Below are the code and all the weights of a small trained network. Each question names an input and a target symbol and asks about switching units off, where a switched-off unit gives its printed mean instead of its output.

import numpy as np


def w(rows, s, z=0):
    codes = np.array(rows[::2]) - 128.0
    scale = np.full(codes.shape[1], s)
    scale[-1] = z or s
    return codes * scale


def norm(h):
    return h / np.sqrt((h * h).mean(-1, keepdims=True) + 1e-5)


def f(y):
    return np.maximum(y, 0)


def softmax(a):
    e = np.exp(a - a.max(-1, keepdims=True))
    return e / e.sum(-1, keepdims=True)


def log_softmax(a):
    a = a - a.max(-1, keepdims=True)
    return a - np.log(np.exp(a).sum(-1, keepdims=True))


def net(x, mask):
    ids = ['αβδεζηθμστφψω'.index(c) for c in x.split()]
    T = len(ids)
    res = E[ids] + P[:T]
    u = 0
    for l in range(3):
        q, k, v = (norm(res) @ M[l].T for M in (Q, K, V))
        z = softmax(np.where(np.tri(T) > 0, q @ k.T / 2**0.5, -1e9)) @ v
        res = res + np.where(mask[u], z, O[l][:, -1]) @ O[l][:, :-1]
        u += 1
        y = f(norm(res) @ A[l][:, :-1].T + A[l][:, -1])
        res = res + np.where(mask[u : u + 12], y, B[l][:, -1]) @ B[l][:, :-1]
        u += 12
    return log_softmax(norm(res)[-1] @ U[:, :-1].T + U[:, -1])


Q, K, V, O, A, B = {}, {}, {}, {}, {}, {}
E = w([
[155,99,24,116,53],'α',
[171,187,108,83,96],'β',
[135,95,45,170,159],'δ',
[166,196,106,79,106],'ε',
[126,54,180,191,204],'ζ',
[55,130,77,152,144],'η',
[166,199,108,77,106],'θ',
[141,74,3,155,126],'μ',
[88,103,211,154,164],'σ',
[34,153,84,156,165],'τ',
[145,223,138,78,129],'φ',
[152,175,107,217,66],'ψ',
[56,135,137,96,54],'ω',
],0.0067)
P = w([
[159,255,84,157,139],'0',
[138,217,75,153,125],'1',
[129,189,91,154,123],'2',
[123,169,101,151,124],'3',
[123,153,107,150,133],'4',
[119,140,114,141,136],'5',
[119,127,116,135,141],'6',
[116,116,121,130,143],'7',
[121,101,126,120,144],'8',
[120,88,130,111,145],'9',
[119,73,134,100,147],'10',
[115,53,136,84,154],'11',
[111,61,139,88,164],'12',
],0.0057)
Q[0] = w([
[89,26,20,44,235],'L0H0',
[169,231,145,2,201],'L0H0',
],0.0065)
K[0] = w([
[162,9,160,1,129],'L0H0',
[193,90,135,178,13],'L0H0',
],0.0077)
V[0] = w([
[120,254,17,29,242],'L0H0',
[98,125,99,178,204],'L0H0',
],0.0036)
O[0] = w([
[252,186,158,128,143,254],'L0H0',
[142,166,164,146,82,153],'L0H0',
],0.0035,0.0043)
A[0] = w([
[114,138,118,10,147,80],'L0N0',
[102,100,169,180,41,54],'L0N1',
[202,70,87,158,138,67],'L0N2',
[102,81,220,222,140,102],'L0N3',
[83,117,84,102,195,112],'L0N4',
[127,128,80,43,23,130],'L0N5',
[131,213,131,49,116,117],'L0N6',
[82,161,253,120,87,103],'L0N7',
[92,168,70,181,93,94],'L0N8',
[211,126,174,40,134,3],'L0N9',
[118,42,241,88,49,162],'L0N10',
[88,181,94,89,91,63],'L0N11',
],0.0058,0.0022)
B[0] = w([
[116,93,167,183,98,190],'L0N0',
[127,92,160,113,59,150],'L0N1',
[188,144,33,111,81,177],'L0N2',
[244,115,192,95,255,167],'L0N3',
[66,99,86,180,113,181],'L0N4',
[88,174,210,49,164,237],'L0N5',
[83,166,236,121,55,253],'L0N6',
[162,172,191,22,148,171],'L0N7',
[79,162,154,184,49,209],'L0N8',
[108,114,168,254,174,181],'L0N9',
[28,76,127,106,104,175],'L0N10',
[171,125,145,86,104,191],'L0N11',
],0.0088,0.0037)
Q[1] = w([
[133,106,6,139,72],'L1H0',
[112,191,120,249,55],'L1H0',
],0.016)
K[1] = w([
[245,192,90,162,44],'L1H0',
[167,45,187,242,47],'L1H0',
],0.013)
V[1] = w([
[26,234,65,132,255],'L1H0',
[12,167,41,101,150],'L1H0',
],0.0055)
O[1] = w([
[167,172,44,33,243,27],'L1H0',
[142,132,104,110,254,4],'L1H0',
],0.0038,0.0011)
A[1] = w([
[140,86,115,95,116,101],'L1N0',
[146,105,94,70,36,92],'L1N1',
[73,214,112,67,156,137],'L1N2',
[150,162,133,92,210,84],'L1N3',
[162,167,94,143,124,79],'L1N4',
[164,112,181,165,31,1],'L1N5',
[119,109,213,254,165,155],'L1N6',
[78,163,57,182,170,242],'L1N7',
[108,112,107,76,178,173],'L1N8',
[67,166,185,138,139,202],'L1N9',
[154,91,157,117,67,115],'L1N10',
[113,172,123,7,82,37],'L1N11',
],0.0073,0.0015)
B[1] = w([
[124,140,86,124,137,137],'L1N0',
[52,166,125,113,125,175],'L1N1',
[138,134,168,194,126,197],'L1N2',
[131,80,153,85,75,147],'L1N3',
[135,159,135,144,149,156],'L1N4',
[126,125,177,215,146,207],'L1N5',
[178,135,169,233,134,228],'L1N6',
[141,86,174,128,8,202],'L1N7',
[101,119,132,187,98,145],'L1N8',
[173,92,190,54,144,253],'L1N9',
[108,136,113,172,124,172],'L1N10',
[112,105,164,212,163,199],'L1N11',
],0.012,0.0053)
Q[2] = w([
[121,21,238,67,4],'L2H0',
[80,134,228,84,101],'L2H0',
],0.021)
K[2] = w([
[18,6,147,131,249],'L2H0',
[96,24,63,119,58],'L2H0',
],0.014)
V[2] = w([
[106,234,60,123,99],'L2H0',
[62,129,164,11,73],'L2H0',
],0.012)
O[2] = w([
[45,135,165,185,197,1],'L2H0',
[70,254,107,120,131,139],'L2H0',
],0.0085,0.0076)
A[2] = w([
[163,142,210,75,122,181],'L2N0',
[123,245,93,149,165,173],'L2N1',
[169,134,42,225,128,116],'L2N2',
[154,162,31,69,108,126],'L2N3',
[54,163,114,70,52,2],'L2N4',
[61,173,177,121,117,143],'L2N5',
[91,174,101,109,137,45],'L2N6',
[52,158,117,181,199,21],'L2N7',
[67,149,120,175,178,39],'L2N8',
[192,192,48,76,73,68],'L2N9',
[98,70,90,206,68,109],'L2N10',
[172,139,104,178,113,51],'L2N11',
],0.012,0.0015)
B[2] = w([
[77,144,38,90,169,254],'L2N0',
[41,156,84,133,181,148],'L2N1',
[87,98,128,107,16,166],'L2N2',
[201,210,133,214,88,148],'L2N3',
[94,35,204,87,68,176],'L2N4',
[176,54,148,129,88,205],'L2N5',
[119,179,158,153,174,134],'L2N6',
[96,72,85,168,223,145],'L2N7',
[109,95,81,162,194,142],'L2N8',
[108,138,97,105,254,169],'L2N9',
[99,151,81,127,204,204],'L2N10',
[166,137,153,134,120,172],'L2N11',
],0.018,0.0089)
U = w([
[116,87,115,142,125,197],'α',
[163,160,144,138,137,121],'β',
[124,128,139,249,44,132],'δ',
[174,177,125,160,135,191],'ε',
[243,20,95,103,109,68],'ζ',
[139,150,143,92,190,155],'η',
[173,171,147,147,151,202],'θ',
[64,66,92,195,231,72],'μ',
[190,208,112,54,25,21],'σ',
[114,126,79,4,225,96],'τ',
[160,164,145,132,141,146],'φ',
[64,79,171,52,60,193],'ψ',
[40,234,159,124,136,4],'ω',
],0.011,0.0033)

Each question gives the input, a string of symbols that net reads in full, and the target symbol t.
The units are the heads (2 rows each of Q, K, V and O) and the neurons (one row each of A and B). Each row of codes is followed by its name. A weight is (code - 128) times the scale printed after its matrix; where a second scale follows, it is the last column's (O, A, B and U).
mask holds one flag per unit, layer by layer, with each layer's heads first. A switched-off unit (its flag False) gives its mean, the last column of its rows in O or B, instead of its output. The means were averaged over made-up inputs and are rounded, as every weight is.
A unit's drop is (log p(t) with every unit on - log p(t) with that unit switched off) / (log p(t) with every unit on - log p(t) with every unit switched off).
The circuit of an input: a set's keep is (log p(t) with only the set's units on - log p(t) with every unit switched off) / (log p(t) with every unit on - log p(t) with every unit switched off). Starting from the 12 units with the biggest drops (on a tie, the unit counted first), units are removed one at a time, each time the one whose removal leaves the highest keep (on an exact tie, the one counted first), for as long as the keep stays at least 0.8.
units of the circuit, in order: the units of the circuit, biggest drop first
unit that matters most: the unit with the biggest drop
top k neurons: the k neurons with the biggest drops, biggest first
top k neurons in layer l: the k neurons of layer l with the biggest drops, biggest first
input ω ζ θ η ε ω δ ζ θ τ ε τ, target ζ: units of the circuit, in order	[L2H0; L0N6]
input ψ β η θ β σ ζ φ, target ζ: units of the circuit, in order	[L2H0]
input ω η η μ φ θ η θ ω α ψ ψ τ, target δ: units of the circuit, in order	[L0N5; L0N4; L1H0]
input θ ε ζ ζ ω η φ σ, target τ: units of the circuit, in order	[L0N7; L2N0]
input β δ ψ θ δ ω η ζ β β, target ζ: top 2 neurons	[L1N9; L0N8]
input θ η ψ ζ ψ η φ η, target δ: top 2 neurons in layer 0	[L0N5; L0N4]
input θ η τ, target σ: top 3 neurons	[L1N7; L1N9; L1N2]
input ζ ω ε, target ω: top 2 neurons	[L1N11; L1N6]
input ζ ε θ τ θ ε σ ζ δ σ ε μ τ, target τ: units of the circuit, in order	[L2N9; L2H0; L0N10; L1N5]
input θ ζ δ θ τ ω ω σ τ ζ δ, target ζ: top 2 neurons	[L1N7; L0N3]
input θ θ φ ω ε θ ε ω θ η, target ψ: top 2 neurons	[L2N4; L1N7]
input μ μ ω τ δ θ τ, target ψ: top 2 neurons in layer 0	[L0N9; L0N0]
input τ σ ω ζ ω ψ τ, target δ: units of the circuit, in order	[L1N6; L2N9]
input τ ω ζ ζ ζ μ ω φ ζ η ψ, target δ: top 2 neurons	[L1N5; L2N2]
input σ β μ θ β θ η μ θ ζ η ζ φ, target ζ: unit that matters most	L0N10
input θ φ β δ δ τ φ η ω τ θ, target τ: top 2 neurons in layer 2	[L2N0; L2N3]
input ω θ η δ σ ε β ψ ω σ μ, target σ: top 2 neurons in layer 1	[L1N7; L1N8]
input τ μ τ, target σ: top 4 neurons in layer 1	[L1N7; L1N2; L1N9; L1N1]
input τ μ φ η ψ α τ φ σ ε, target σ: top 3 neurons in layer 0	[L0N10; L0N5; L0N6]
input φ η τ δ ζ τ σ ε, target σ: top 2 neurons	[L0N10; L2N10]
input β ζ α φ θ ε θ α δ η μ θ, target μ: top 3 neurons	[L1N6; L1N7; L1N1]
input η δ σ β, target σ: unit that matters most	L1N4
input ψ σ ζ μ, target ζ: top 4 neurons	[L1N7; L0N3; L0N6; L2N0]
input τ θ δ ζ μ ω η, target ψ: top 2 neurons	[L2N4; L1N11]
input β α ε η α ζ η, target ζ: top 4 neurons	[L0N3; L1N7; L0N6; L0N8]
